[[-57  -7 -14 -14]
 [-41  -2 -19 -20]
 [-34  -2 -21 -26]] => -57

[[ 12 -13 -56  29  -5  48  35]
 [ 18  -5  -3  33 -51 -59  31]
 [ -6 -59  52 -34 -22 -16  -6]] => 12

[[-48  -5  53  12  42 -35]
 [ 45  35 -12   9  23 -11]
 [ 19  -6 -23 -10 -29  26]] => -48

[[ 24  49   2  14  26 -12]
 [ 16  -5   8  -1  15 -12]
 [ 51 -27  29  -1  44 -34]] => 24

[[ -6 -13  62 -17  27]
 [-19 -33   9 -17  31]
 [ -5 -18  -4 -16  39]] => -6

[[  2   5  11  12  59  -7 -23]
 [  0  12 -19  10  23   4  20]
 [ 17 -12   2 -20 -24  -2   1]] => 2
---
[-33, -36, -25, 45, -13] -> -25

[[-33, -42, -23, 4, -44, 5, -22],
 [-6, 26, -2, -3, -16, -13, -42]] -> -44

[122, 848, 656, 634] -> 848

[[196, 176, 235, 231, 51],
 [221, 179, 227, 238, 82],
 [161, 158, 201, 227, 104]] -> 235

[43, 5, 17, 48, 34, 84] -> 48

[[6029, 8095, 8813, 2713, 4235, 2500, 1287],
 [1949, 5438, 2606, 1110, 7718, 2774, 6587]] -> 4235

[-625, 919, -446, 935, 898] -> -446

[969, 86, 209, 570, 678] -> 209

[[2, 1, 2, 1, 4, 4],
 [3, 4, 3, 2, 3, 4],
 [2, 3, 4, 7, 3, 4]] -> 1

[7, 6, 3, 3, 4, 4, 1] -> 4
---
-11	-38	36	-46	-66
4	-39	5	49	23
: -66, 4

-29	12	-7	14	-55: -55, -29

-13	2	59	-12	3	-25: -25, -13

4	19	-10	8
-16	57	15	8
: 8, -16

34	-13	30	-39	43	13
7	-35	6	-15	-63	6
-8	-19	-28	-37	-21	-8
: 13, -8

-64	-33	17	-12: -12, -64

1	-2	-6	-5	52	23	0: 0, 1

19	-52	28	13	-40	16: 16, 19
---
[[-49 -31  15 -14  16  15]
 [-25  -1  18  -7  -1  11]
 [-55 -10  31 -36   6  46]] Answer: -1

[[-47  11  29 -19 -26  40  30]
 [-56 -49   1  19  24  24  30]] Answer: 24

[[-14 -11  18  -1   3]
 [-64   5   1  17   2]] Answer: 17

[[-25  -7 -66  12]
 [ 15 -56 -20   1]] Answer: -20

[[-19 -25 -10 -11 -53]
 [-23 -22  -7 -21  -8]
 [ 13  11   0  12  -4]] Answer: -21

[[ 35  20 -26   3  -3  26   6]
 [-18   8  37 -26 -10   5  12]
 [ 47  -1  17  34  37 -63 -18]] Answer: 5

[[ 22  60  51  14  14   7]
 [-14 -13 -52  13 -12  33]
 [ -7 -10  16  41   6   3]] Answer: -12

[[50 30 14 17  6 18]
 [27 25  9 36  0 -2]
 [ 3  7 14 34  1  4]] Answer: 0
---
[[-11  10   7  14   6  -7  -6  -2  -1]
 [ 18 -18  -3 -19  -3   6   3  -4  11]
 [ 10  -4 -26  14 -22   3  -2  11 -10]
 [  0  -1  -1 -56  -2  19  39  13 -14]
 [  2  -3  -3 -17  -2   6  11   3  -5]
 [-14   9  11  11  15  -6  -7  -7   1]
 [ -5   2  19  40  14 -20 -34 -18  23]
 [ -2  -2  20  20  16 -14 -23 -17  20]
 [  1   0 -25 -29 -13  20  29  18 -29]
 [ -8   2  14 -35  14   9  20   0  -3]
 [  7  -6  -6  25  -2  -7 -20  -7   5]]	5

[[-6 13 -8  4 21 24]
 [-1 13 -8  4 28 25]
 [-6 20 -8  2 -6 19]
 [-6 41 -8 -1 21 59]
 [-6 13 -8  4 23 43]]	43

[[ 28  62 -14  35  -4  25  58 -38  20  37  -4   1]
 [ 31  68 -20  -8  32   0  29 -30 -10  60 -11  25]
 [ 33  69 -19  -3  28   3  35 -32  -6  58 -10  22]
 [ 31  66 -19 -15  36  -6  25 -27 -15  60 -11  26]
 [ 28  60 -19 -25  44 -13  14 -22 -22  60 -11  31]
 [ 27  57 -18 -31  45 -15   8 -19 -25  59 -12  32]
 [ 33  69 -18  10  19  11  45 -35   3  54  -8  16]
 [ 31  67 -17  23   8  19  52 -37  11  47  -7   9]
 [ 30  65 -15  29   2  22  55 -38  17  43  -5   6]
 [ 30  63 -19 -20  41  -9  20 -24 -18  60 -11  29]
 [ 32  69 -17  18  14  14  48 -37   7  50  -7  12]
 [ 32  69 -19   4  25   7  39 -34  -2  56 -10  19]]	19

[[ 36  -3   1 -17 -14 -14   5  -2   5  17   7   1]
 [-14   0   0  12 -20 -33  37  -1   0  22  -4  -1]
 [ 28  10   2 -17 -22 -10 -19   0   2 -10   7  -2]
 [-10  -5   0   7  17  -1  11  -2   1 -20  -5   2]
 [-10  -2   0 -21  27   6  12  -1   4   1   0   2]
 [-31   3   0 -11  15  25 -33   0   0   3  -2  -2]
 [  3 -13   1  24 -11 -30   1   1  -2  19  12   0]
 [-23   5  -1  21 -22  -2 -13   0  -1   2  -5   0]
 [ 11  -6  -2 -15   9 -12  -4   1  -3 -16   5   0]
 [-34  -5   1 -29   2   3  32   0   1  51  -1   0]]	0

[[-12 -14  16 -14   6  -2   8  -7  -3   7]
 [-19  31 -10 -41   4 -21  -4  26 -68  -9]
 [-13  13  -7   9 -26  12  16 -10 -39 -13]
 [ 45 -13  -7   9  29  -2  43 -21  13   5]
 [-10  -9   7   0 -14  -2 -11   4   2  13]
 [  6  19  -1  13 -43 -44  -9  27   7 -35]
 [  2  28  -7 -51  14  15  -3   4   2 -31]
 [  6   0   5 -37  -6  35  -3   7  14 -10]]	-10

[[  4   3   0  14   2   3  -5]
 [ -3   0   2  -6  -3  -3  13]
 [  0  -3   0   4   4   1  55]
 [ -2   1   5 -46  -1  -2  17]
 [  3  -1   2 -16   7   1   2]
 [  4  -2  -5  10  -1   2 -30]
 [  0  -1   5  19   4  -1 -23]
 [ -2   0  -2   5  -1  -2 -10]
 [-11  -7  14 -27   0 -11  46]
 [  1  -1  -3 -17  -4   0  -6]]	-6
---
[[ -6  19  -5 -11 -24  54]
 [-10  35  17  13 -34  44]]	17

[-42 -35  16  64  44]	-35

[-26 -21  13 -66 -39   3  30]	-66

[ -9 -24  50   2  11  28]	50

[-51  -1  -6  -1   0]	-1

[ 24  29  -7 -22 -51  -5 -27]	-22

[[ -8 -13   3  -2   4]
 [  6  26  19 -25 -53]
 [-17   3 -26 -18  36]]	3

[[22 54 45 14 33 17 27]
 [20 39 32 34 19 31 36]]	34

[[ -3 -21  29  -8  24]
 [  0 -23 -69 -12   0]
 [ 49 -21 -41  45 -38]]	-21
---
[[-25  54 -10 -41   0   6]
 [-23   0  20  68  20 -48]
 [-46  29  55  13  16 -47]] gives 68

[[ 20  40 -54  -4 -21  27 -11]
 [-13   0 -23  -2  55  20 -42]] gives -21

[[ -4  43  15   6 -38   8]
 [-32  47  27   2  28  12]
 [-35  48  15 -50   5 -44]] gives 2

[[32  0  0 24  5]
 [-1  0  0 19 -1]
 [56 19 14 20 -1]] gives 0

[[ 43 -14  -2 -58]
 [ 56 -53  11  10]
 [ 38  30 -55  37]] gives -53

[[-49 -29 -26   3  -9 -18]
 [ 23   3   8 -53  -8  59]] gives 3

[[-51  54  22  12  17 -40 -43]
 [ -9   7   9   5   4 -10 -11]] gives 17
